Moves between states:
x: pige->mula, pivi->filo, feku->nagu, gozo->geti, mazu->tesa, firo->taro, tuve->tobu, meku->peri, mafi->pudo, liza->donu, zono->vela, tepe->fafe, nise->gedu, naku->pado, moza->pime, dutu->dese, loki->fore, pado->mafi, pemu->firi, feni->pige, lubi->digo, rise->fisa, vulo->lubi, nika->rise, depi->pivi, donu->feku, pime->nido, nagu->reni, geti->tuve, neli->meku, kiro->vulo, neba->lagu, fazo->fazo, gope->lenu, firi->gozo, gaka->naku, leko->bino, lenu->mufi, siza->gedo, lave->nise, begi->lave, zonu->tepe, fisa->tose, siti->batu, gado->vulo, gedu->nafe, lupe->famu, tasi->rode, lagu->dalu, vela->tuve, vuvi->moke, rode->pemu, digo->moza, peri->dile, pepa->lezo, fibe->fiko, moke->gaka, muso->donu, tose->loki, topa->gope, bene->fore, feba->siza, mufo->fibe, fiko->siti, fura->beba, tesa->feba, pibi->batu, dubo->lupe, dile->zedo, batu->feni, reni->gado, mode->fura, vopu->zegu, balu->vuvi, nido->depi, zedo->moke, fanu->zeze, nafe->naku, kete->lenu, lezo->dami, taro->rusa, pudo->fazo, gedo->vopu, rira->mode, beba->begi, mula->bene, moze->vofu, setu->moka, mufi->dutu, dese->gado, rusa->pepa, filo->moka, bino->vopu, gake->tobu, fare->firo, fore->setu, famu->tasi, mosi->moka, dalu->lubi, vofu->tabu, tabu->fafe, misu->gake, tobu->muso, moka->zono, lade->topa, zegu->neli, zeze->fazo, dami->neba, fafe->leko
b: pige->bene, pivi->moka, feku->bene, gozo->nika, mazu->rise, firo->rusa, tuve->vela, meku->dile, mafi->reni, liza->gope, zono->tuve, tepe->leko, nise->nafe, naku->pime, moza->reni, dutu->gado, loki->beba, pado->nido, pemu->gozo, feni->tesa, lubi->moza, rise->tose, vulo->fibe, nika->fafe, depi->filo, donu->digo, pime->dami, nagu->topa, geti->lupe, neli->peri, kiro->donu, neba->lade, fazo->famu, gope->feku, firi->rode, gaka->setu, leko->tesa, lenu->dutu, siza->vopu, lave->gedu, begi->mode, zonu->fafe, fisa->loki, siti->feni, gado->mufo, gedu->zono, lupe->tasi, tasi->pemu, lagu->lubi, vela->rode, vuvi->pemu, rode->firi, digo->muso, peri->zedo, pepa->neba, fibe->siti, moke->mosi, muso->dalu, tose->fore, topa->lenu, bene->vofu, feba->gedo, mufo->fiko, fiko->dese, fura->vuvi, tesa->siza, pibi->gake, dubo->neli, dile->mazu, batu->pige, reni->mufi, mode->balu, vopu->loki, balu->moke, nido->pivi, zedo->nika, fanu->pivi, nafe->pado, kete->liza, lezo->neba, taro->pado, pudo->fare, gedo->zegu, rira->fura, beba->rira, mula->moze, moze->tabu, setu->lupe, mufi->dese, dese->kete, rusa->lezo, filo->zono, bino->feba, gake->zeze, fare->lubi, fore->begi, famu->rode, mosi->tuve, dalu->digo, vofu->zonu, tabu->tepe, misu->fanu, tobu->pudo, moka->vela, lade->gope, zegu->gado, zeze->kiro, dami->lagu, fafe->bino

The rows follow the links: the fewer symbols apart two states are, the more alike their rows tend to be.

Rows with their states:
2 -26 -14 -1 -2 -1 -18 -31 -5 -2 23 29 8 0 -15 -7 -14 -25 -38 -31 -2 -19 -27 19 -32 9 23 15 16 20 4 21 12 11 -51 27 -7 4 5 -16 -20 10 -4 9 4 -17 -1 37 12 -9 -28
state: lubi
-12 25 24 -2 9 -35 -2 -20 -9 -12 -17 -4 1 -18 13 40 -12 30 24 21 -14 15 -12 -29 9 16 -23 48 -9 -4 -4 10 -31 -26 -9 -17 23 -4 9 -21 -22 -19 -7 -1 -35 6 4 7 -5 -29 13
state: moze
34 5 3 -20 29 -18 34 -18 -18 12 -40 9 -2 5 -11 -26 -11 -6 -11 6 -2 -42 -19 3 1 2 2 -17 1 28 9 -6 0 -12 24 -51 26 -1 -2 -8 10 -11 -16 -9 -1 1 -5 29 38 14 22
state: lave
31 -16 12 1 0 -6 37 -4 -16 20 -17 -2 1 -16 -22 -20 3 13 -6 9 5 -33 -14 -15 29 -7 -25 6 1 10 -2 -8 -4 -24 46 -51 28 9 -23 -10 -21 5 -9 15 9 -3 -16 18 38 22 2
state: begi
8 -7 7 -39 20 23 32 31 -6 9 -19 -7 -18 25 21 -7 14 15 -13 -1 4 -30 -2 27 -16 31 33 -5 21 26 14 -6 -21 -4 4 -9 11 -10 -5 25 41 9 18 -9 -10 5 3 2 11 38 18
state: nido
33 -28 -2 11 -26 -5 22 3 11 21 6 -10 -5 -11 -31 -41 9 -1 2 33 4 -24 -3 -4 7 -1 -39 -22 -24 -9 -14 -6 13 -6 47 -32 12 13 -27 9 -29 -3 -22 7 10 0 -11 -3 10 11 -9
state: vuvi
-6 -13 3 26 -21 22 2 24 -2 26 8 -22 6 -8 -3 20 26 39 9 -3 5 20 11 -29 40 -10 -32 22 15 -16 -7 -7 -20 -25 48 -16 -1 6 -7 5 -9 20 19 20 19 -17 -21 -19 0 21 -4
state: tose
-14 15 38 7 7 -28 6 -2 -14 -18 -11 -7 -2 -34 23 34 -2 36 28 19 -4 14 -9 -26 27 6 -18 55 -5 -9 -5 6 -25 -25 -1 -11 21 -6 -7 -14 -29 -11 5 9 -26 19 11 -3 -2 -10 1
state: bene
-9 31 21 6 12 -12 13 5 -4 -34 -15 11 26 -1 15 -2 -29 -7 -2 -26 30 4 19 -1 16 -43 23 -4 0 0 19 19 35 17 -27 35 -24 -13 -9 -11 -4 -26 13 -3 -4 29 20 -26 3 -14 7
state: mufi
-19 11 29 6 26 -16 -2 -9 -17 -30 3 -15 -16 -42 29 25 2 7 43 17 -12 24 -12 -12 34 1 -5 51 -4 -18 -10 -17 -23 -5 -3 -13 18 -12 -2 -11 -20 11 9 22 -12 23 17 1 -7 -11 -5
state: pige
-22 -34 13 -4 12 6 -9 -25 8 -18 20 33 23 -29 24 -2 -14 -9 -18 -33 -8 -24 -2 27 -4 15 0 13 8 3 19 13 25 18 -34 29 -9 9 -5 -13 -16 24 -5 23 14 13 16 30 9 -9 -34
state: kiro
-9 29 8 -1 5 -34 -9 -24 -2 -3 -19 2 10 1 0 46 -18 31 15 13 -20 14 -6 -37 -1 7 -28 31 -8 -6 8 15 -31 -31 -6 -19 17 -5 17 -28 -9 -21 -15 -11 -31 -6 -4 8 -8 -34 18
state: zonu
10 -15 11 -28 -5 21 27 24 31 8 -4 -9 -13 14 16 -25 7 16 -4 24 -8 -36 19 25 -18 34 -11 -43 -29 -6 16 -11 4 1 21 -4 6 6 -20 29 34 8 -7 -16 -4 21 7 -16 -9 18 7
state: tuve
-21 14 13 8 37 1 -11 -13 -14 -30 8 -18 -15 -38 27 20 6 -20 42 8 -11 34 -13 -7 40 -16 5 36 -6 -24 -8 -27 -12 7 -3 -12 15 -10 6 -12 -6 23 10 21 10 22 16 5 -3 -13 -3
state: feni
-14 -6 2 4 30 -7 -10 -37 -10 -35 14 25 16 -28 14 -10 -23 -40 -1 -28 1 0 -12 20 6 -24 25 7 5 2 8 -4 36 28 -39 23 -7 -2 2 -24 -13 12 -3 18 16 18 21 22 13 -20 -21
state: vulo
22 -5 -7 -24 4 5 15 10 -20 9 -10 5 -16 33 -14 -13 6 -16 -32 -11 9 -28 -25 26 -38 23 52 5 29 36 1 8 -16 -1 -32 3 6 -13 4 12 20 -1 12 -7 -14 -13 -6 18 19 24 7
state: pime
30 10 -9 -27 23 -9 27 -6 -15 10 -34 6 -15 23 -13 -28 -4 -16 -20 3 5 -36 -23 18 -22 15 30 -17 11 38 2 -3 -7 -3 2 -31 20 -12 5 7 24 -14 -7 -16 -12 -10 -4 25 28 18 24
state: naku
-9 -10 -1 27 -21 19 -3 26 -2 23 11 -22 6 -6 -5 22 26 37 7 -6 7 22 14 -27 38 -13 -31 18 15 -16 -11 -7 -20 -23 49 -11 -7 8 -5 6 -5 22 21 20 22 -20 -18 -19 -2 23 -4
state: fisa
-11 31 -31 16 6 14 -23 -18 6 12 6 -11 16 14 -7 39 -3 -5 3 -25 -14 42 14 -32 15 -37 -9 -10 8 -19 7 -11 -4 -8 10 2 -15 4 24 -19 35 31 7 -1 32 -27 -24 -3 1 -17 16
state: gedo
-5 33 1 1 5 -30 -13 -29 0 -2 -23 0 11 1 -1 51 -16 31 11 7 -20 18 -5 -41 -2 5 -29 26 -7 -9 7 12 -30 -28 -7 -15 15 3 18 -29 -2 -18 -14 -14 -23 -11 -9 12 -6 -35 22
state: tepe
15 -14 -17 -2 -29 9 -10 7 38 10 15 -8 -13 14 -13 -34 6 -15 4 36 -10 -3 16 13 -23 11 -24 -56 -43 -22 -6 -5 21 18 15 3 -6 17 -8 22 10 -4 -29 -19 2 5 1 -21 -28 -9 -2
state: lupe
18 -8 -17 3 -34 1 -5 1 37 12 16 -13 -12 16 -24 -26 3 -9 11 38 -8 -1 14 0 -22 4 -29 -49 -52 -29 -6 1 15 11 13 -2 -4 13 -11 13 1 -8 -30 -19 0 5 -4 -25 -27 -19 1
state: gozo
-30 -3 -34 27 -11 -6 -49 12 5 14 -2 20 11 5 -2 -8 15 -15 8 -7 -12 38 19 2 -2 -2 -10 -36 18 13 -21 -3 18 21 26 4 -21 4 35 14 3 -17 -19 -26 9 -34 7 -2 -35 -3 8
state: neli

Each walk starts at a row. The symbols on each line, taken left to right, move it on to the next state.
Answer with the state's row; about right is enough.
new walk
-11 26 21 2 5 -36 -2 -18 -7 -10 -21 -2 5 -13 7 43 -15 36 21 18 -14 11 -11 -29 5 13 -25 44 -9 -3 -2 13 -32 -28 -8 -19 17 -3 10 -22 -20 -22 -10 -7 -34 2 3 6 -6 -26 14
b b x x x -11 29 -28 18 3 19 -23 -13 4 15 0 -14 15 14 -11 41 -4 -1 2 -23 -7 39 17 -33 19 -34 -17 -5 7 -21 5 -9 -7 -13 14 -2 -12 4 23 -24 31 27 10 4 32 -24 -24 -3 4 -12 12
x b b b b -11 33 17 8 21 -12 10 -1 -10 -36 -9 9 20 -13 18 -3 -28 -17 12 -23 22 12 15 2 22 -51 25 -4 -2 -2 16 5 39 20 -24 31 -20 -16 -7 -11 -2 -19 10 3 1 31 25 -22 4 -16 4
new walk
-13 8 29 5 -9 -10 12 12 -3 -19 -6 19 37 -2 19 5 -26 25 -17 -30 28 -4 20 2 2 -22 10 12 9 6 22 32 26 4 -34 50 -28 -7 -12 -10 -20 -27 17 0 -15 20 14 -23 -1 -8 -6
x x b b b b b b -10 35 -28 14 9 11 -24 -21 0 11 2 -13 12 13 -5 48 -6 1 5 -19 -14 38 13 -37 15 -33 -13 -2 7 -23 8 -13 -11 -14 5 2 -9 8 24 -26 35 30 9 -3 27 -22 -22 2 0 -20 18
x x x b b b x 31 -25 9 10 -11 -4 29 -4 -11 20 -1 -4 0 -21 -27 -28 7 8 -7 14 8 -29 -10 -12 28 -9 -32 6 -5 -3 -6 -10 2 -19 47 -43 19 13 -25 -7 -36 4 -9 22 14 -2 -16 9 30 21 -9
new walk
-13 25 24 6 3 -10 14 12 -3 -28 -12 12 29 -1 18 2 -27 9 -5 -27 31 3 21 -2 17 -39 21 -1 2 2 21 19 32 10 -29 41 -26 -11 -8 -6 -12 -30 16 -3 -9 30 18 -31 -2 -11 3
x b b x b -13 16 10 4 42 -8 -6 -20 -13 -43 9 1 -3 -32 21 -8 -13 -43 27 -4 2 18 -7 9 31 -34 27 8 -6 -15 -1 -22 23 31 -15 5 1 -14 4 -15 -9 11 5 19 17 31 23 7 7 -17 -6
x x x x b -15 30 -22 17 16 3 -30 -20 -1 7 1 -16 6 2 3 48 3 2 21 -13 -21 50 9 -37 24 -30 -12 9 6 -22 6 -17 -15 -11 12 -6 -7 -2 27 -21 25 28 6 3 22 -22 -14 2 -7 -21 13
new walk
-10 36 -20 10 5 -4 -20 -27 4 11 -7 -10 14 14 -8 52 -12 15 10 -13 -19 36 6 -43 9 -24 -21 6 0 -17 11 -1 -22 -26 3 -10 -3 3 25 -30 24 14 -2 -7 10 -25 -23 2 -1 -28 20
x b b x b x x b b 28 -29 9 11 -16 -4 26 -2 -10 19 0 -9 -1 -22 -26 -26 11 11 -6 12 9 -28 -7 -15 25 -10 -33 3 -7 -7 -7 -6 6 -18 49 -40 18 13 -26 -3 -39 7 -10 24 11 -2 -15 6 30 21 -12
b x x x x x b x -14 28 8 10 30 -7 -5 -15 -10 -36 -8 14 24 -14 11 -1 -29 -31 5 -28 12 19 12 3 21 -51 28 -11 4 -6 14 2 42 26 -25 28 -20 -8 8 -16 1 -12 5 3 13 24 19 -8 4 -19 1
new walk
10 -11 18 9 -12 5 21 17 -12 18 -6 -19 1 -19 -1 12 21 40 7 11 4 0 8 -29 40 -5 -31 24 9 -16 -6 -12 -17 -34 50 -29 14 7 -20 3 -18 11 13 22 9 1 -17 -12 17 27 0
x x x b b b x 27 -13 -15 0 -33 2 3 2 35 9 17 -12 -12 9 -27 -34 -1 -14 4 41 -6 -11 10 2 -19 3 -27 -45 -52 -28 -5 -4 18 11 14 -4 -3 12 -18 11 -5 -6 -28 -14 2 11 -5 -23 -17 -15 -3
b b b x x x x -22 28 -34 25 7 5 -34 -7 1 7 -2 4 19 13 -4 23 -3 -18 5 -28 -12 45 21 -18 16 -42 -1 -24 12 -7 2 -11 14 10 13 10 -22 1 31 -14 29 13 1 -9 31 -24 -9 -4 -13 -15 12
new walk
27 -28 13 12 -11 3 28 0 -13 23 -1 -11 2 -18 -23 -16 9 18 -4 9 10 -20 -8 -20 34 -14 -30 16 -1 -10 -6 -9 -2 -24 49 -42 17 11 -21 -7 -30 10 -2 27 19 -5 -19 6 32 23 -8
x x x x b 12 -5 15 -39 15 17 39 25 13 10 -26 -9 -15 20 20 -21 4 20 -7 17 -2 -39 13 22 -9 32 1 -32 -10 9 16 -11 -4 -7 27 -18 13 0 -15 27 42 2 3 -14 -4 19 3 -7 8 28 23
x b x b b x b x 0 -5 1 24 -16 19 7 11 -6 25 6 -21 7 -9 -8 21 20 32 2 -6 6 15 12 -30 40 -19 -35 19 13 -18 -9 -11 -18 -28 48 -21 1 8 -10 -4 -6 27 18 22 26 -16 -25 -8 15 19 -5
new walk
-6 20 13 -3 16 -14 7 -9 -10 -26 -12 29 28 -3 7 -7 -38 -12 -20 -35 20 -8 8 7 -4 -33 30 -4 10 18 21 20 36 17 -45 41 -22 -5 -1 -12 -9 -20 7 -3 -4 18 16 -2 12 -12 1
x x b b b b x x -10 32 -29 16 8 15 -21 -19 5 10 6 -13 13 13 -4 43 -7 -1 3 -23 -19 40 13 -35 17 -34 -12 -3 7 -21 8 -15 -11 -10 12 2 -15 4 23 -20 34 34 10 -1 31 -24 -23 -3 3 -15 14
x b b b b x -14 13 13 9 43 -4 -3 -18 -14 -42 11 -9 -14 -39 24 2 -2 -32 37 6 -6 22 -8 3 36 -24 16 26 -6 -20 -5 -28 7 20 -6 -6 8 -12 3 -11 -8 20 8 21 13 30 25 4 2 -14 -4
new walk
31 14 -4 -27 33 -15 29 -16 -15 7 -39 13 -9 14 -10 -22 -12 -16 -18 0 0 -39 -20 12 -15 8 20 -18 7 35 7 -9 -2 -5 9 -35 21 -4 2 1 22 -10 -13 -17 -9 -4 -1 30 33 16 29
x x b x x x x 3 -9 15 -32 5 26 36 37 17 13 -14 -15 -13 18 29 -13 13 25 1 18 3 -31 16 22 -3 33 -4 -24 -8 3 14 -8 -12 -7 31 -12 6 -1 -17 29 39 8 12 -10 -5 17 8 -17 -2 32 14
b b b x b -15 9 -23 25 -31 -12 -38 4 13 21 -3 -1 7 9 -15 14 9 19 17 20 -17 35 20 -26 -3 5 -45 -18 -8 -11 -20 5 -6 -5 35 -10 -5 11 22 9 -4 -19 -21 -25 -2 -29 -9 -14 -36 -14 13
new walk
-22 -24 18 -1 32 14 -3 -9 1 -26 25 -6 -12 -45 43 8 10 -8 24 5 -20 6 -11 19 26 16 0 37 -2 -19 -2 -24 -9 11 -3 -1 11 -3 -6 0 -8 38 15 32 15 25 20 17 1 1 -26
b b b b x -20 5 35 5 -12 -15 10 12 -6 -21 -6 15 33 -10 20 16 -22 34 -9 -21 23 -5 10 -5 7 -7 1 35 12 6 18 35 10 -6 -31 39 -16 -8 -11 -12 -30 -32 17 7 -25 21 15 -19 -4 -9 -9
b x x x b x b b 22 -7 -13 -5 -25 4 3 2 37 6 20 -14 -15 12 -19 -32 -1 -15 5 38 -7 -14 15 8 -25 6 -26 -49 -54 -26 0 -5 17 14 7 3 -7 13 -18 15 6 -1 -26 -13 1 18 -2 -22 -18 -14 -2
